Below are the code and all the weights of a small trained network. Each question names an input and a class and asks about switching units off, where a switched-off unit gives its printed mean instead of its output.

import numpy as np


def w(rows, s, z=0):
    codes = np.array(rows[::2]) - 128.0
    scale = np.full(codes.shape[1], s)
    scale[-1] = z or s
    return codes * scale


def norm(h):
    return h / np.sqrt((h * h).mean(-1, keepdims=True) + 1e-5)


def f(y):
    return y / 2 * (1 + np.tanh(0.7978845608 * (y + 0.044715 * y**3)))


def log_softmax(a):
    a = a - a.max(-1, keepdims=True)
    return a - np.log(np.exp(a).sum(-1, keepdims=True))


def net(x, mask):
    res = np.array(x, float).reshape(1, 4) / 4 @ E
    u = 0
    for l in range(4):
        y = f(norm(res) @ A[l][:, :-1].T + A[l][:, -1])
        res = res + np.where(mask[u : u + 8], y, B[l][:, -1]) @ B[l][:, :-1]
        u += 8
    return log_softmax(norm(res)[-1] @ U[:, :-1].T + U[:, -1])


A, B = {}, {}
E = w([
[162,95,247,62,191,155,50,69],'x0',
[118,22,50,128,156,147,75,149],'x1',
[194,47,192,149,87,146,187,131],'x2',
[82,55,96,11,230,84,146,140],'x3',
],0.012)
A[0] = w([
[132,169,140,196,81,132,158,129,93],'L0N1',
[142,13,104,173,107,140,113,133,48],'L0N2',
[140,26,162,115,119,120,205,139,5],'L0N3',
[121,148,79,134,139,128,58,129,117],'L0N4',
[111,126,3,119,135,120,164,137,135],'L0N5',
[138,112,235,111,140,137,98,120,40],'L0N6',
[138,47,163,118,139,139,93,126,254],'L0N7',
[127,97,181,87,162,127,87,119,91],'L0N8',
],0.037,0.0047)
B[0] = w([
[179,157,173,182,100,154,162,157,250],'L0N1',
[107,103,43,224,89,48,92,83,220],'L0N2',
[114,97,121,69,120,249,255,124,230],'L0N3',
[54,113,107,166,113,199,114,104,194],'L0N4',
[89,118,124,94,177,41,96,172,248],'L0N5',
[161,170,187,37,123,65,95,95,236],'L0N6',
[146,48,168,190,164,96,49,93,235],'L0N7',
[157,131,119,56,145,179,76,133,234],'L0N8',
],0.037,0.022)
A[1] = w([
[68,197,63,143,128,181,107,186,81],'L1N1',
[193,212,124,138,58,63,231,200,4],'L1N2',
[183,168,156,209,88,98,146,163,96],'L1N3',
[128,185,96,130,181,5,71,138,83],'L1N4',
[177,236,204,116,121,111,95,134,78],'L1N5',
[139,213,205,215,45,103,121,129,202],'L1N6',
[19,147,92,166,157,58,189,209,105],'L1N7',
[165,208,146,110,75,66,135,242,96],'L1N8',
],0.028,0.0047)
B[1] = w([
[135,185,140,137,183,110,150,81,165],'L1N1',
[150,39,161,133,3,149,82,157,229],'L1N2',
[127,190,224,157,117,87,181,162,227],'L1N3',
[114,28,64,169,209,163,133,106,232],'L1N4',
[179,93,129,74,125,186,139,183,232],'L1N5',
[174,194,147,192,157,180,146,192,255],'L1N6',
[118,96,119,62,36,83,50,129,245],'L1N7',
[89,75,136,124,74,148,94,169,215],'L1N8',
],0.034,0.02)
A[2] = w([
[103,236,75,92,201,205,197,154,91],'L2N1',
[39,246,179,211,177,161,77,101,151],'L2N2',
[153,214,168,243,207,62,222,78,60],'L2N3',
[133,199,58,121,122,181,247,118,106],'L2N4',
[91,176,32,119,103,43,106,156,34],'L2N5',
[75,121,2,173,108,254,178,213,54],'L2N6',
[71,231,46,146,145,201,100,149,61],'L2N7',
[19,178,99,163,174,35,133,211,4],'L2N8',
],0.025,0.0046)
B[2] = w([
[111,190,156,132,170,42,127,184,181],'L2N1',
[215,151,116,64,213,90,149,112,217],'L2N2',
[112,207,103,142,252,131,131,109,186],'L2N3',
[75,175,59,108,94,113,131,23,180],'L2N4',
[181,152,111,131,104,142,77,81,254],'L2N5',
[111,58,157,195,180,108,194,132,246],'L2N6',
[195,118,194,155,176,159,119,124,166],'L2N7',
[117,96,108,90,136,173,61,108,249],'L2N8',
],0.032,0.0075)
A[3] = w([
[137,121,36,206,76,146,152,146,3],'L3N1',
[161,223,126,167,67,85,110,92,84],'L3N2',
[114,69,98,180,32,131,155,66,106],'L3N3',
[232,77,116,241,88,141,105,80,85],'L3N4',
[94,255,98,70,80,66,137,124,71],'L3N5',
[149,161,88,103,127,85,158,98,59],'L3N6',
[135,99,98,218,87,110,137,118,17],'L3N7',
[119,120,49,216,106,206,217,144,75],'L3N8',
],0.027,0.0043)
B[3] = w([
[119,127,198,59,180,152,138,156,170],'L3N1',
[131,184,136,103,187,147,76,127,151],'L3N2',
[107,137,121,247,108,143,129,103,204],'L3N3',
[67,251,47,107,167,22,160,220,248],'L3N4',
[13,75,145,114,104,64,123,113,134],'L3N5',
[74,142,165,166,88,141,102,110,130],'L3N6',
[131,172,223,13,90,113,127,72,184],'L3N7',
[150,89,83,138,172,210,198,107,192],'L3N8',
],0.027,0.017)
U = w([
[75,90,89,174,119,145,250,98,125],'0',
[64,162,100,21,115,148,189,136,12],'1',
[174,111,164,1,173,180,86,106,150],'2',
[171,207,133,179,220,96,137,140,110],'3',
[150,165,186,178,72,140,146,247,123],'4',
[79,61,50,155,127,26,47,95,177],'5',
],0.018,0.011)

Each question gives the input, the list of numbers given to net, and the class t.
The units are the neurons (one row each of A and B). Each row of codes is followed by its name. A weight is (code - 128) times the scale printed after its matrix; where a second scale follows, it is the last column's (A, B and U).
mask holds one flag per neuron, layer by layer. A switched-off neuron (its flag False) gives its mean, the last column of its row in B, instead of its output. The means were averaged over made-up inputs and are rounded, as every weight is.
A unit's drop is (log p(t) with every unit on - log p(t) with that unit switched off) / (log p(t) with every unit on - log p(t) with every unit switched off).
The circuit of an input: a set's keep is (log p(t) with only the set's units on - log p(t) with every unit switched off) / (log p(t) with every unit on - log p(t) with every unit switched off). Starting from the 12 units with the biggest drops (on a tie, the unit counted first), units are removed one at a time, each time the one whose removal leaves the highest keep (on an exact tie, the one counted first), for as long as the keep stays at least 0.8.
units of the circuit, in order: the units of the circuit, biggest drop first
top k neurons: the k neurons with the biggest drops, biggest first
top k neurons in layer l: the k neurons of layer l with the biggest drops, biggest first
drop of u: that unit's drop, to one decimal
input [-2,4,8,0], class 0: units of the circuit, in order => (L0N3)
input [-3,4,3,-4], class 3: top 4 neurons => (L0N2, L0N1, L3N4, L1N5)
input [-2,3,-7,-7], class 3: top 2 neurons => (L0N4, L0N1)
input [8,4,1,-8], class 5: top 2 neurons => (L0N7, L0N3)
input [0,-6,-7,0], class 3: top 2 neurons => (L0N5, L0N6)
input [0,-3,5,3], class 1: top 2 neurons in layer 0 => (L0N3, L0N6)
input [0,1,-4,-7], class 3: top 3 neurons in layer 0 => (L0N4, L0N6, L0N5)
input [0,6,4,-1], class 5: top 2 neurons in layer 0 => (L0N2, L0N7)
input [-4,1,3,2], class 5: top 2 neurons in layer 0 => (L0N5, L0N2)
input [0,-2,-6,-5], class 3: top 2 neurons => (L0N4, L0N6)
input [1,1,4,2], class 0: top 2 neurons => (L0N3, L0N2)
input [-8,-5,2,8], class 5: top 2 neurons in layer 0 => (L0N5, L0N8)
input [3,5,5,3], class 5: top 2 neurons => (L0N2, L0N7)
input [-1,8,-3,-8], class 3: top neuron => (L0N1)
input [-1,5,5,2], class 0: top 2 neurons in layer 0 => (L0N3, L0N6)
input [-3,1,-7,4], class 5: drop of L0N5 => 0.1
input [-2,6,8,-4], class 0: drop of L0N3 => 0.6
input [-3,7,1,-5], class 5: drop of L0N5 => 0.4
input [-6,2,-7,-2], class 5: drop of L0N5 => 2.6
input [-3,-5,8,-1], class 0: top neuron in layer 3 => (L3N8)
